Here is a tiny trained network, its code and every weight. The questions are about switching its units off for an input and a target symbol, where a switched-off unit gives its printed mean instead of its output.

import numpy as np


def w(rows, s, z=0):
    codes = np.array(rows[::2]) - 128.0
    scale = np.full(codes.shape[1], s)
    scale[-1] = z or s
    return codes * scale


def f(y):
    return np.maximum(y, 0)


def softmax(a):
    e = np.exp(a - a.max(-1, keepdims=True))
    return e / e.sum(-1, keepdims=True)


def log_softmax(a):
    a = a - a.max(-1, keepdims=True)
    return a - np.log(np.exp(a).sum(-1, keepdims=True))


def net(x, mask):
    ids = ['Δαζλμπτφψ'.index(c) for c in x.split()]
    T = len(ids)
    res = E[ids] + P[:T]
    q, k, v = (res @ M[0].T for M in (Q, K, V))
    z = softmax(np.where(np.tri(T) > 0, q @ k.T / 2**0.5, -1e9)) @ v
    res = res + np.where(mask[0], z, O[0][:, -1]) @ O[0][:, :-1]
    y = f(res @ A[0][:, :-1].T + A[0][:, -1])
    res = res + np.where(mask[1:25], y, B[0][:, -1]) @ B[0][:, :-1]
    return log_softmax(res[-1] @ U[:, :-1].T + U[:, -1])


Q, K, V, O, A, B = {}, {}, {}, {}, {}, {}
E = w([
[154,249,81],'Δ',
[68,128,114],'α',
[82,128,116],'ζ',
[126,87,114],'λ',
[99,72,83],'μ',
[169,184,141],'π',
[181,135,164],'τ',
[65,168,80],'φ',
[38,99,83],'ψ',
],0.016)
P = w([
[153,162,248],'0',
[174,84,96],'1',
[32,201,99],'2',
[181,82,79],'3',
[30,210,89],'4',
[180,82,63],'5',
[31,216,82],'6',
],0.011)
Q[0] = w([
[169,149,106],'h1',
[90,250,104],'h1',
],0.021)
K[0] = w([
[211,146,150],'h1',
[114,152,251],'h1',
],0.013)
V[0] = w([
[149,47,254],'h1',
[26,160,86],'h1',
],0.009)
O[0] = w([
[123,145,2,255],'h1',
[62,146,196,58],'h1',
],0.013,0.0028)
A[0] = w([
[222,107,153,65],'n1',
[87,153,175,63],'n2',
[189,100,160,215],'n3',
[175,152,146,146],'n4',
[102,188,162,2],'n5',
[189,161,152,146],'n6',
[105,132,122,143],'n7',
[158,126,177,144],'n8',
[203,165,157,157],'n9',
[194,165,154,141],'n10',
[93,180,150,95],'n11',
[140,189,100,36],'n12',
[108,183,145,180],'n13',
[120,148,203,192],'n14',
[161,54,107,139],'n15',
[103,114,104,91],'n16',
[149,128,82,36],'n17',
[129,10,131,193],'n18',
[133,163,132,164],'n19',
[101,147,102,159],'n20',
[161,8,135,60],'n21',
[225,107,154,64],'n22',
[155,139,147,97],'n23',
[109,132,103,60],'n24',
],0.016,0.0064)
B[0] = w([
[202,178,187,178],'n1',
[147,7,134,173],'n2',
[185,160,112,186],'n3',
[107,101,110,168],'n4',
[97,97,206,159],'n5',
[83,75,102,179],'n6',
[153,137,147,182],'n7',
[149,157,136,151],'n8',
[93,68,107,191],'n9',
[97,82,103,182],'n10',
[113,156,153,189],'n11',
[111,72,142,233],'n12',
[104,151,119,217],'n13',
[181,147,141,198],'n14',
[78,180,147,191],'n15',
[147,109,145,180],'n16',
[176,109,150,226],'n17',
[41,114,165,195],'n18',
[118,116,106,184],'n19',
[159,152,125,254],'n20',
[54,171,79,165],'n21',
[179,174,177,179],'n22',
[126,108,100,138],'n23',
[146,120,150,180],'n24',
],0.014,0.0082)
U = w([
[103,26,36,136],'Δ',
[121,92,191,111],'α',
[110,116,164,217],'ζ',
[117,236,125,56],'λ',
[70,122,64,116],'μ',
[242,69,126,22],'π',
[183,245,133,177],'τ',
[158,135,77,253],'φ',
[95,8,148,62],'ψ',
],0.012,0.0051)

Each question gives the input, a string of symbols that net reads in full, and the target symbol t.
The units are the heads (2 rows each of Q, K, V and O) and the neurons (one row each of A and B). Each row of codes is followed by its name. A weight is (code - 128) times the scale printed after its matrix; where a second scale follows, it is the last column's (O, A, B and U).
mask holds one flag per unit, heads first, then neurons. A switched-off unit (its flag False) gives its mean, the last column of its rows in O or B, instead of its output. The means were averaged over made-up inputs and are rounded, as every weight is.
A unit's drop is (log p(t) with every unit on - log p(t) with that unit switched off) / (log p(t) with every unit on - log p(t) with every unit switched off).
The circuit of an input: a set's keep is (log p(t) with only the set's units on - log p(t) with every unit switched off) / (log p(t) with every unit on - log p(t) with every unit switched off). Starting from the 12 units with the biggest drops (on a tie, the unit counted first), units are removed one at a time, each time the one whose removal leaves the highest keep (on an exact tie, the one counted first), for as long as the keep stays at least 0.8.
units of the circuit, in order: the units of the circuit, biggest drop first
most important unit: the unit with the biggest drop
top k neurons: the k neurons with the biggest drops, biggest first
drop when u is switched off: that unit's drop, to one decimal
input λ ψ ψ λ λ π Δ, target φ: units of the circuit, in order : [n12 h1 n20 n17]
input φ φ Δ, target α: most important unit : h1
input τ φ τ, target π: units of the circuit, in order : [h1 n17]
input π π τ, target Δ: units of the circuit, in order : [h1 n1 n22]
input ψ λ τ ψ π φ π, target ζ: units of the circuit, in order : [h1 n5]
input λ π Δ ψ, target ψ: units of the circuit, in order : [h1 n2]
input Δ α α π ψ τ μ, target ψ: units of the circuit, in order : [h1 n2]
input τ λ φ τ μ ζ, target ζ: units of the circuit, in order : [h1 n9]
input Δ ζ π ζ, target ζ: top 2 neurons : [n18 n20]
input Δ φ π, target ψ: units of the circuit, in order : [h1 n2 n9]
input τ Δ μ Δ φ φ Δ, target π: units of the circuit, in order : [h1 n17 n12 n20]
input ψ ψ ψ α ζ ψ π, target ζ: top 3 neurons : [n5 n2 n12]
input α π π μ τ, target λ: units of the circuit, in order : [h1 n2 n17]
input π λ Δ ζ τ τ, target τ: most important unit : n1
input φ ψ ζ π π φ ζ, target α: top 2 neurons : [n2 n5]
input ψ τ π λ λ λ Δ, target ζ: top 3 neurons : [n12 n5 n2]
input λ φ τ λ, target λ: top 2 neurons : [n21 n18]
input ψ λ π φ ψ, target ζ: top 2 neurons : [n2 n11]
input λ φ φ τ τ, target φ: drop when n2 is switched off : 0.3
input φ Δ π τ τ, target α: drop when n12 is switched off : 0.2
input τ μ τ ψ λ α ζ, target π: drop when n17 is switched off : 0.4
input ψ λ π ψ μ π Δ, target ζ: drop when n11 is switched off : 0.0
input φ π λ Δ τ, target α: top 3 neurons : [n14 n2 n5]
